Here is a tiny trained network, its code and every weight. The questions are about switching its units off for an input and a class, where a switched-off unit gives its printed mean instead of its output.

import numpy as np


def w(rows, s, z=0):
    codes = np.array(rows[::2]) - 128.0
    scale = np.full(codes.shape[1], s)
    scale[-1] = z or s
    return codes * scale


def f(y):
    return y / 2 * (1 + np.tanh(0.7978845608 * (y + 0.044715 * y**3)))


def log_softmax(a):
    a = a - a.max(-1, keepdims=True)
    return a - np.log(np.exp(a).sum(-1, keepdims=True))


def net(x, mask):
    res = np.array(x, float).reshape(1, 4) / 4 @ E
    y = f(res @ A[0][:, :-1].T + A[0][:, -1])
    res = res + np.where(mask, y, B[0][:, -1]) @ B[0][:, :-1]
    return log_softmax(res[-1] @ U[:, :-1].T + U[:, -1])


A, B = {}, {}
E = w([
[143,66,150,126,154,5,61,174,126,106,78],'x0',
[117,133,104,86,152,112,139,118,115,115,130],'x1',
[177,177,183,40,133,121,149,175,143,235,86],'x2',
[42,76,65,87,1,160,104,155,183,204,75],'x3',
],0.015)
A[0] = w([
[161,62,137,125,123,6,56,175,117,108,111,172],'neuron 1',
[67,60,96,131,107,153,121,111,167,90,113,128],'neuron 2',
[180,178,191,104,143,92,148,129,157,133,99,129],'neuron 3',
[142,177,154,151,159,117,122,120,119,150,140,139],'neuron 4',
[157,200,145,156,119,182,164,86,116,112,161,240],'neuron 5',
[151,135,117,131,137,100,200,84,129,96,148,179],'neuron 6',
[114,86,116,98,79,36,58,130,137,146,82,87],'neuron 7',
[89,117,164,124,141,128,139,122,133,124,123,118],'neuron 8',
[207,145,173,56,142,135,173,180,127,228,95,175],'neuron 9',
[131,146,101,105,104,172,152,115,122,120,159,208],'neuron 10',
[55,184,112,118,121,254,178,98,158,173,147,154],'neuron 11',
[150,125,121,111,142,124,109,130,150,133,138,69],'neuron 12',
[73,54,125,118,133,81,62,169,146,167,102,80],'neuron 13',
[144,79,175,127,149,60,75,153,126,87,100,132],'neuron 14',
[120,100,88,163,148,139,92,82,117,115,122,189],'neuron 15',
[72,94,44,154,61,132,102,75,134,113,112,162],'neuron 16',
[91,78,110,101,107,102,81,155,169,138,89,78],'neuron 17',
[136,164,156,207,179,115,125,101,100,21,187,216],'neuron 18',
[80,97,90,172,139,125,132,133,167,66,170,254],'neuron 19',
[177,185,137,161,141,163,234,71,98,127,157,210],'neuron 20',
[187,82,150,179,197,84,110,103,70,93,132,185],'neuron 21',
[183,182,235,97,164,125,135,146,94,157,152,146],'neuron 22',
[177,206,184,119,160,76,131,135,120,154,180,120],'neuron 23',
[89,160,99,73,60,150,133,171,180,184,89,88],'neuron 24',
],0.012,0.0097)
B[0] = w([
[245,190,210,141,136,96,167,159,72,136,143,228],'neuron 1',
[95,123,93,166,141,87,122,194,115,140,174,184],'neuron 2',
[160,57,123,119,157,84,166,158,169,80,69,185],'neuron 3',
[150,112,76,143,146,104,116,120,136,90,126,163],'neuron 4',
[86,128,57,152,141,208,109,40,190,85,136,213],'neuron 5',
[111,174,111,133,105,171,136,85,145,64,144,173],'neuron 6',
[170,160,187,77,177,126,80,207,165,127,160,196],'neuron 7',
[133,129,151,130,119,129,144,128,152,132,144,126],'neuron 8',
[117,111,129,7,173,93,113,86,175,154,2,254],'neuron 9',
[47,73,122,144,93,153,116,93,118,152,150,184],'neuron 10',
[73,91,101,133,69,107,178,77,99,213,72,241],'neuron 11',
[132,129,161,121,113,130,143,165,117,118,110,127],'neuron 12',
[140,177,147,99,194,160,38,194,143,104,166,188],'neuron 13',
[199,161,216,126,80,71,169,167,84,127,114,196],'neuron 14',
[108,189,138,195,67,105,84,143,81,145,190,175],'neuron 15',
[37,68,97,188,97,73,120,195,51,154,225,209],'neuron 16',
[131,143,145,107,157,155,61,210,152,133,143,184],'neuron 17',
[182,219,146,92,95,196,113,30,93,134,128,251],'neuron 18',
[125,150,133,250,109,170,130,131,57,129,203,209],'neuron 19',
[112,120,71,120,144,181,66,78,196,74,152,220],'neuron 20',
[181,196,167,187,78,126,167,84,77,139,93,220],'neuron 21',
[111,56,108,123,155,54,151,89,225,94,105,211],'neuron 22',
[101,54,123,160,228,56,162,145,125,72,88,194],'neuron 23',
[128,138,162,67,64,199,162,131,112,240,95,230],'neuron 24',
],0.0092,0.027)
U = w([
[128,164,94,145,113,229,66,52,118,96,210,255],'0',
[88,82,63,98,170,122,126,57,202,105,111,158],'1',
[54,16,84,174,81,131,151,135,85,174,212,158],'2',
[96,113,129,50,77,143,161,91,108,244,86,55],'3',
[204,207,177,149,91,131,175,88,49,133,150,148],'4',
[200,97,169,116,168,20,180,132,125,82,102,102],'5',
[142,144,144,150,141,83,66,205,96,126,254,98],'6',
[181,132,166,21,161,158,68,189,180,154,129,52],'7',
],0.0094,0.0042)

Each question gives the input, the list of numbers given to net, and the class t.
The units are the neurons (one row each of A and B). Each row of codes is followed by its name. A weight is (code - 128) times the scale printed after its matrix; where a second scale follows, it is the last column's (A, B and U).
mask holds one flag per neuron, in row order. A switched-off neuron (its flag False) gives its mean, the last column of its row in B, instead of its output. The means were averaged over made-up inputs and are rounded, as every weight is.
A unit's drop is (log p(t) with every unit on - log p(t) with that unit switched off) / (log p(t) with every unit on - log p(t) with every unit switched off).
The circuit of an input: a set's keep is (log p(t) with only the set's units on - log p(t) with every unit switched off) / (log p(t) with every unit on - log p(t) with every unit switched off). Starting from the 12 units with the biggest drops (on a tie, the unit counted first), units are removed one at a time, each time the one whose removal leaves the highest keep (on an exact tie, the one counted first), for as long as the keep stays at least 0.8.
circuit, biggest first: the units of the circuit, biggest drop first
unit that matters most: the unit with the biggest drop
k most important neurons: the k neurons with the biggest drops, biggest first
drop when u is switched off: that unit's drop, to one decimal
input [0,7,-8,4], class 2: circuit, biggest first => [neuron 16]
input [-8,-8,0,7], class 2: 3 most important neurons => [neuron 16; neuron 9; neuron 18]
input [3,1,1,-8], class 5: 3 most important neurons => [neuron 23; neuron 22; neuron 3]
input [4,-3,0,6], class 6: 2 most important neurons => [neuron 9; neuron 16]
input [-8,0,0,-6], class 0: 2 most important neurons => [neuron 18; neuron 9]
input [-7,-3,-4,1], class 2: 2 most important neurons => [neuron 11; neuron 16]
input [-7,0,1,-8], class 1: 2 most important neurons => [neuron 22; neuron 23]
input [-4,5,0,6], class 2: 2 most important neurons => [neuron 16; neuron 9]
input [0,8,-5,6], class 2: 2 most important neurons => [neuron 16; neuron 1]
input [0,-3,3,-8], class 1: 2 most important neurons => [neuron 20; neuron 5]
input [0,7,0,-3], class 0: drop when neuron 1 is switched off => 0.2
input [-8,7,3,-1], class 1: drop when neuron 3 is switched off => 0.0
input [7,-2,-1,-6], class 4: drop when neuron 18 is switched off => 0.1
input [0,0,-2,-3], class 0: unit that matters most => neuron 1
input [0,-8,4,-7], class 1: drop when neuron 5 is switched off => 0.1
